[[-10 -14 -34 -21  21]
 [  0  14   1 -28  10]
 [  9  -2 -37  25  22]
 [  7 -23 -37 -20  -4]]
=>
[ 21 -28 -37 -23]

[[ 31   8 -11  10 -11]
 [ 33  36  -9  -8 -10]
 [ 17   6  10   6 -11]
 [ 26   6   3   3  -8]]
=>
[-11  -8  10   6]

[[ 31  17  -2 -28]
 [  5  23   5  42]
 [-37 -20   3  34]]
=>
[-28   5 -20]

[[-33 -24 -38]
 [ 39  -9   0]
 [ 34  -7   1]]
=>
[-38  -9  34]

[[  3  24  -5   0]
 [  9   2   9  15]
 [ 29 -33  30  -3]
 [  0  16   3   0]]
=>
[  0   9 -33   0]

[[ 31   9 -11  -9]
 [ -7   3 -14  36]]
=>
[ -9 -14]

[[ 26  -2 -18  19  18]
 [-13 -25  37  -5  -8]
 [-24  17  14 -26  -1]]
=>
[18 -5 14]

[[ 28  27 -24 -33  -5]
 [ 26  25 -24 -30  -1]
 [-21 -19  26  18 -19]
 [-13 -10   4  17  18]]
=>
[ -5 -30  26 -10]
---
[[-37  15 -41]
 [ -7 -44 -22]
 [ 33  27  25]]
=>
[[-44 -22]
 [ 27  25]]

[[-14  20 -20]
 [  0  14  14]
 [ -7 -40  40]
 [ -3  14 -14]]
=>
[[ 14  14]
 [-40  40]]

[[ -9 -17 -19  10]
 [ 17 -18 -22 -36]
 [-23  26  21 -10]
 [-32  -9  -9 -23]]
=>
[[-18 -22]
 [ 26  21]]

[[ -1 -25   4  10]
 [ 25   6  28 -13]
 [ 12  22  23   8]
 [-12 -13 -25  34]
 [ 23  -7  30  30]]
=>
[[ 6 28]
 [22 23]]

[[-14 -27 -23  12]
 [ 39   4  35 -34]
 [ 33 -36 -38 -31]
 [ 23 -28  21   2]]
=>
[[  4  35]
 [-36 -38]]

[[-21  38  12  40]
 [ 34  -7  -1  -5]
 [-15  -9  -4  -6]]
=>
[[-7 -1]
 [-9 -4]]

[[ -7  11 -24]
 [ 32  22 -12]
 [ -9  -8  15]]
=>
[[ 22 -12]
 [ -8  15]]

[[ 25  18 -16   8  13]
 [ 41  -2 -26  -6  24]
 [ 21   1  31   1 -24]]
=>
[[ -2 -26]
 [  1  31]]
---
[[ 17 -28  24  20  27  -5  28 -15 -17  -2  10  -1  28   3  11   3]
 [ 31  19  -6 -11  -6 -23  -4  13 -24   2  28 -14  -2 -11 -13 -11]
 [-42  -2 -12 -23 -15  18 -17 -19  24  18 -35  13 -16  14  -3  11]
 [-14 -29  23  16  23  10  23 -21   7   0 -20  11  21  14  18  12]]
=>
[[ 17  31 -42 -14]
 [-28  19  -2 -29]
 [ 24  -6 -12  23]
 [ 20 -11 -23  16]
 [ 27  -6 -15  23]
 [ -5 -23  18  10]
 [ 28  -4 -17  23]
 [-15  13 -19 -21]
 [-17 -24  24   7]
 [ -2   2  18   0]
 [ 10  28 -35 -20]
 [ -1 -14  13  11]
 [ 28  -2 -16  21]
 [  3 -11  14  14]
 [ 11 -13  -3  18]
 [  3 -11  11  12]]

[[ 17   3  -3   4 -13   4  13 -13  -1]
 [ -8   4  -3   4  12   4 -11   7  12]
 [ -3  14   0  15  -1  15  -7  -7   9]
 [ -7  23   2  24  -4  24 -12 -12  10]
 [  2 -18  -9 -18  20 -19   0  20   8]
 [ 22  -5  -6  -5 -10  -6  18  -8  -2]
 [ 34 -12  -8 -13 -18 -13  31 -11  -8]
 [  6  25   3  26 -19  27   0 -24   4]
 [-14   3  -4   3  19   3 -17  13  15]]
=>
[[ 17  -8  -3  -7   2  22  34   6 -14]
 [  3   4  14  23 -18  -5 -12  25   3]
 [ -3  -3   0   2  -9  -6  -8   3  -4]
 [  4   4  15  24 -18  -5 -13  26   3]
 [-13  12  -1  -4  20 -10 -18 -19  19]
 [  4   4  15  24 -19  -6 -13  27   3]
 [ 13 -11  -7 -12   0  18  31   0 -17]
 [-13   7  -7 -12  20  -8 -11 -24  13]
 [ -1  12   9  10   8  -2  -8   4  15]]

[[  7 -25   3  25]
 [-11  18  15 -27]
 [ 13  20   5   3]
 [-24   5  19 -35]]
=>
[[  7 -11  13 -24]
 [-25  18  20   5]
 [  3  15   5  19]
 [ 25 -27   3 -35]]

[[ 14 -23 -15  14 -11  21  -9 -25 -21]
 [ -8 -23 -41  21 -34  18  -5 -23 -31]
 [ 35  -8   8   2  14  16  -6 -23 -27]
 [ 10  -9 -28  10 -13  14   0 -22 -42]
 [ 26 -11  -3   6   5  16  -6 -23 -28]
 [  3 -17 -32  14 -21  17  -4 -23 -33]
 [ 32  12  -5  -7  16   9  -3 -21 -36]]
=>
[[ 14  -8  35  10  26   3  32]
 [-23 -23  -8  -9 -11 -17  12]
 [-15 -41   8 -28  -3 -32  -5]
 [ 14  21   2  10   6  14  -7]
 [-11 -34  14 -13   5 -21  16]
 [ 21  18  16  14  16  17   9]
 [ -9  -5  -6   0  -6  -4  -3]
 [-25 -23 -23 -22 -23 -23 -21]
 [-21 -31 -27 -42 -28 -33 -36]]

[[-20  -7   5  16   9   6  24]
 [-31 -16 -34  -4  -3 -23  15]
 [  3   4 -12 -22  -1  -9   1]
 [ -2  -6 -16   6 -17  -7 -10]
 [-10  -2   0  -5  17  -6   1]
 [-16 -10 -28  -5  -7 -20  -4]
 [-13  -2 -10  -8  -2  -1  31]
 [-31 -17 -18  19  -2 -10  15]
 [-16  -2  -5 -14  16  -6  22]
 [-21 -12 -21  11 -19  -3  29]
 [-23 -15 -17  12   6 -19 -15]]
=>
[[-20 -31   3  -2 -10 -16 -13 -31 -16 -21 -23]
 [ -7 -16   4  -6  -2 -10  -2 -17  -2 -12 -15]
 [  5 -34 -12 -16   0 -28 -10 -18  -5 -21 -17]
 [ 16  -4 -22   6  -5  -5  -8  19 -14  11  12]
 [  9  -3  -1 -17  17  -7  -2  -2  16 -19   6]
 [  6 -23  -9  -7  -6 -20  -1 -10  -6  -3 -19]
 [ 24  15   1 -10   1  -4  31  15  22  29 -15]]

[[ 25   3  -5  30  -7 -24 -13 -18 -13  28]
 [-19  -4  13 -23  11  23  18  16  17 -20]
 [ 29  -5  -8  40 -12 -19 -17 -15 -16  33]
 [-15  -4  11 -17   9  19  15  14  14 -16]
 [ 11 -15  -1  24  -7   8  -5   4  -5  14]
 [ 12 -12  -2  23  -6   3  -6   1  -6  15]
 [ -3 -20   4  10  -2  26   4  17   4  -1]
 [ -5 -10   6  -1   3  17   7  11   7  -5]]
=>
[[ 25 -19  29 -15  11  12  -3  -5]
 [  3  -4  -5  -4 -15 -12 -20 -10]
 [ -5  13  -8  11  -1  -2   4   6]
 [ 30 -23  40 -17  24  23  10  -1]
 [ -7  11 -12   9  -7  -6  -2   3]
 [-24  23 -19  19   8   3  26  17]
 [-13  18 -17  15  -5  -6   4   7]
 [-18  16 -15  14   4   1  17  11]
 [-13  17 -16  14  -5  -6   4   7]
 [ 28 -20  33 -16  14  15  -1  -5]]
